Below is a small trained network, with its code and all its weights. Each question gives an input and a class and asks what happens when units are switched off, that is, made to give their printed mean instead of their output.

import numpy as np


def w(rows, s, z=0):
    codes = np.array(rows[::2]) - 128.0
    scale = np.full(codes.shape[1], s)
    scale[-1] = z or s
    return codes * scale


def f(y):
    return y / 2 * (1 + np.tanh(0.7978845608 * (y + 0.044715 * y**3)))


def log_softmax(a):
    a = a - a.max(-1, keepdims=True)
    return a - np.log(np.exp(a).sum(-1, keepdims=True))


def net(x, mask):
    res = np.array(x, float).reshape(1, 6) / 4 @ E
    y = f(res @ A[0][:, :-1].T + A[0][:, -1])
    res = res + np.where(mask, y, B[0][:, -1]) @ B[0][:, :-1]
    return log_softmax(res[-1] @ U[:, :-1].T + U[:, -1])


A, B = {}, {}
E = w([
[58,231,156],'x0',
[184,195,75],'x1',
[218,146,160],'x2',
[198,182,221],'x3',
[85,103,1],'x4',
[205,84,110],'x5',
],0.0091)
A[0] = w([
[121,227,122,231],'neuron 1',
[125,107,38,59],'neuron 2',
[122,93,95,253],'neuron 3',
[68,162,150,55],'neuron 4',
[235,142,43,239],'neuron 5',
[84,107,70,176],'neuron 6',
[101,8,126,170],'neuron 7',
],0.012,0.0061)
B[0] = w([
[174,55,139,232],'neuron 1',
[184,254,158,181],'neuron 2',
[190,161,73,200],'neuron 3',
[23,97,96,162],'neuron 4',
[192,126,177,248],'neuron 5',
[175,203,95,201],'neuron 6',
[182,75,28,210],'neuron 7',
],0.0079,0.011)
U = w([
[169,187,185,180],'0',
[5,154,115,115],'1',
[158,123,199,154],'2',
[129,122,90,59],'3',
[66,97,187,88],'4',
[165,45,141,172],'5',
[35,104,166,114],'6',
[107,104,153,5],'7',
],0.014,0.018)

Each question gives the input, the list of numbers given to net, and the class t.
The units are the neurons (one row each of A and B). Each row of codes is followed by its name. A weight is (code - 128) times the scale printed after its matrix; where a second scale follows, it is the last column's (A, B and U).
mask holds one flag per neuron, in row order. A switched-off neuron (its flag False) gives its mean, the last column of its row in B, instead of its output. The means were averaged over made-up inputs and are rounded, as every weight is.
A unit's drop is (log p(t) with every unit on - log p(t) with that unit switched off) / (log p(t) with every unit on - log p(t) with every unit switched off).
The circuit of an input: a set's keep is (log p(t) with only the set's units on - log p(t) with every unit switched off) / (log p(t) with every unit on - log p(t) with every unit switched off). Starting from all 7 units, units are removed one at a time, each time the one whose removal leaves the highest keep (on an exact tie, the one counted first), for as long as the keep stays at least 0.8.
units of the circuit, in order: the units of the circuit, biggest drop first
most important unit: the unit with the biggest drop
top k neurons: the k neurons with the biggest drops, biggest first
drop of u: that unit's drop, to one decimal
input [7,-3,-2,-7,-1,3], class 1: most important unit : neuron 5
input [-7,-2,1,-4,8,1], class 3: units of the circuit, in order : neuron 7; neuron 2; neuron 6
input [4,-5,2,-2,6,8], class 0: units of the circuit, in order : neuron 2; neuron 1
input [7,1,-1,4,2,-2], class 1: units of the circuit, in order : neuron 5; neuron 4
input [-3,5,-6,-2,1,-3], class 0: top 2 neurons : neuron 2; neuron 6
input [6,3,0,6,6,1], class 2: top 2 neurons : neuron 1; neuron 7
input [4,-2,0,-3,-1,-3], class 1: top 2 neurons : neuron 5; neuron 4
input [-7,-5,6,-8,7,0], class 3: top 2 neurons : neuron 7; neuron 2
input [8,7,-5,6,0,2], class 5: units of the circuit, in order : neuron 1; neuron 2
input [5,8,-4,3,-4,-8], class 6: top 2 neurons : neuron 4; neuron 1
input [7,-2,8,-4,1,-2], class 1: units of the circuit, in order : neuron 5; neuron 2
input [5,-2,0,-7,-1,2], class 1: top 2 neurons : neuron 5; neuron 1
input [-1,-2,3,-7,1,-8], class 3: top 2 neurons : neuron 7; neuron 6
input [-4,-5,-2,-8,5,-1], class 3: most important unit : neuron 7
input [7,7,-2,-7,-4,-3], class 1: top 2 neurons : neuron 4; neuron 5
input [6,-6,4,-8,2,1], class 1: top 3 neurons : neuron 5; neuron 1; neuron 4
input [2,-1,6,7,-1,3], class 2: drop of neuron 5 : 0.0
input [-8,-2,-4,2,4,-8], class 3: drop of neuron 1 : 0.3
input [7,4,-1,7,-6,1], class 2: drop of neuron 1 : 0.5
input [2,4,-6,-5,-7,-8], class 1: units of the circuit, in order : neuron 4
